Below are the code and all the weights of a small trained network. Each question names an input and a target symbol and asks about switching units off, where a switched-off unit gives its printed mean instead of its output.

import numpy as np


def w(rows, s, z=0):
    codes = np.array(rows[::2]) - 128.0
    scale = np.full(codes.shape[1], s)
    scale[-1] = z or s
    return codes * scale


def f(y):
    return np.maximum(y, 0)


def softmax(a):
    e = np.exp(a - a.max(-1, keepdims=True))
    return e / e.sum(-1, keepdims=True)


def log_softmax(a):
    a = a - a.max(-1, keepdims=True)
    return a - np.log(np.exp(a).sum(-1, keepdims=True))


def net(x, mask):
    ids = ['ΛΣΦΨαβεημξπ'.index(c) for c in x.split()]
    T = len(ids)
    res = E[ids] + P[:T]
    r = res
    for j in range(2):
        rows = slice(4 * j, 4 * j + 4)
        q, k, v = (r @ M[0][rows].T for M in (Q, K, V))
        z = softmax(np.where(np.tri(T) > 0, q @ k.T / 4**0.5, -1e9)) @ v
        o = O[0][rows]
        res = res + np.where(mask[j], z, o[:, -1]) @ o[:, :-1]
    y = f(res @ A[0][:, :-1].T + A[0][:, -1])
    res = res + np.where(mask[2:6], y, B[0][:, -1]) @ B[0][:, :-1]
    return log_softmax(res[-1] @ U[:, :-1].T + U[:, -1])


Q, K, V, O, A, B = {}, {}, {}, {}, {}, {}
E = w([
[75,166,166,112],'Λ',
[148,167,197,70],'Σ',
[47,136,4,164],'Φ',
[132,203,133,225],'Ψ',
[141,150,144,71],'α',
[139,99,130,53],'β',
[104,141,131,88],'ε',
[117,142,127,65],'η',
[131,135,139,82],'μ',
[155,160,148,165],'ξ',
[236,181,158,218],'π',
],0.015)
P = w([
[165,112,54,112],'0',
[114,185,75,72],'1',
[17,174,254,175],'2',
[192,124,40,82],'3',
[83,162,28,46],'4',
[106,128,225,206],'5',
[232,144,78,133],'6',
[169,204,107,95],'7',
[93,59,189,189],'8',
[178,139,43,147],'9',
[179,210,124,102],'10',
[56,27,134,219],'11',
[190,118,73,115],'12',
],0.0093)
Q[0] = w([
[127,160,139,60],'H1',
[81,112,155,109],'H1',
[174,72,95,5],'H1',
[71,175,107,48],'H1',
[154,129,141,146],'H2',
[120,144,100,195],'H2',
[158,88,129,77],'H2',
[182,126,100,119],'H2',
],0.012)
K[0] = w([
[95,56,84,145],'H1',
[21,76,145,96],'H1',
[184,118,156,41],'H1',
[3,167,80,109],'H1',
[26,171,45,131],'H2',
[108,115,239,123],'H2',
[139,216,169,185],'H2',
[102,180,166,53],'H2',
],0.0075)
V[0] = w([
[166,72,81,197],'H1',
[159,77,80,35],'H1',
[152,144,108,188],'H1',
[64,224,55,188],'H1',
[1,190,55,95],'H2',
[125,105,98,75],'H2',
[129,172,83,185],'H2',
[67,52,117,242],'H2',
],0.0082)
O[0] = w([
[121,134,70,56,138],'H1',
[121,152,83,109,117],'H1',
[49,158,109,35,161],'H1',
[124,95,146,99,254],'H1',
[26,95,120,146,209],'H2',
[170,89,93,86,139],'H2',
[89,137,121,205,168],'H2',
[125,172,1,147,81],'H2',
],0.0091,0.0062)
A[0] = w([
[176,136,65,79,118],'N1',
[157,38,53,166,252],'N2',
[135,209,130,167,193],'N3',
[132,1,190,129,210],'N4',
],0.012,0.003)
B[0] = w([
[254,113,194,97,201],'N1',
[184,96,145,203,254],'N2',
[130,84,48,28,180],'N3',
[92,175,137,197,250],'N4',
],0.0076,0.0053)
U = w([
[63,174,213,161,158],'Λ',
[113,192,170,198,230],'Σ',
[149,112,101,226,213],'Φ',
[86,233,35,61,171],'Ψ',
[145,121,143,62,133],'α',
[218,54,152,142,13],'β',
[140,191,109,132,3],'ε',
[167,211,103,123,140],'η',
[164,189,108,132,86],'μ',
[173,254,76,164,93],'ξ',
[189,234,40,75,48],'π',
],0.0091,0.0034)

Each question gives the input, a string of symbols that net reads in full, and the target symbol t.
The units are the heads (4 rows each of Q, K, V and O) and the neurons (one row each of A and B). Each row of codes is followed by its name. A weight is (code - 128) times the scale printed after its matrix; where a second scale follows, it is the last column's (O, A, B and U).
mask holds one flag per unit, heads first, then neurons. A switched-off unit (its flag False) gives its mean, the last column of its rows in O or B, instead of its output. The means were averaged over made-up inputs and are rounded, as every weight is.
A unit's drop is (log p(t) with every unit on - log p(t) with that unit switched off) / (log p(t) with every unit on - log p(t) with every unit switched off).
The circuit of an input: a set's keep is (log p(t) with only the set's units on - log p(t) with every unit switched off) / (log p(t) with every unit on - log p(t) with every unit switched off). Starting from all 6 units, units are removed one at a time, each time the one whose removal leaves the highest keep (on an exact tie, the one counted first), for as long as the keep stays at least 0.8.
units of the circuit, in order: the units of the circuit, biggest drop first
heads that matter: for each layer, one digit per head in row order, 1 if its drop is at least 0.15 and else 0, layers parted by /
drop when u is switched off: that unit's drop, to one decimal
input Φ Φ ξ Φ Ψ, target Ψ: units of the circuit, in order -> (H2; N3)
input Φ Λ Φ ε Φ Φ Φ ε, target Ψ: heads that matter -> 01
input Φ β Φ π Ψ Ψ Ψ Ψ Φ Φ Σ, target Ψ: heads that matter -> 01
input Φ μ μ Φ Φ β Φ Ψ ε β, target Φ: heads that matter -> 11
input ξ Φ ξ α μ π, target Λ: units of the circuit, in order -> (H1; H2)
input Σ β ξ α α Φ η μ β, target Σ: heads that matter -> 10
input π Φ Φ Ψ β η Φ Φ μ Φ α, target Ψ: units of the circuit, in order -> (H2; N2)
input Φ Φ Φ Φ Φ μ Σ μ, target Ψ: heads that matter -> 01
input ξ β β β, target β: heads that matter -> 11
input Σ Σ Λ Σ, target Λ: heads that matter -> 01
input μ Λ β Φ, target Φ: heads that matter -> 10
input ξ η β Φ Φ Φ Φ ξ, target Ψ: heads that matter -> 01
input η Φ ε μ π Σ Σ Φ π Φ Φ Φ Ψ, target Ψ: heads that matter -> 10
input β Φ Ψ β Φ Φ μ Σ α Φ Φ β, target Φ: heads that matter -> 11
input Φ π β Φ Λ β Φ Φ π Φ α, target Ψ: drop when N2 is switched off -> 0.4
input Φ Φ β Φ, target β: drop when N4 is switched off -> 0.1
input Φ Λ ξ π Ψ α Φ β β, target Σ: drop when N4 is switched off -> 0.4
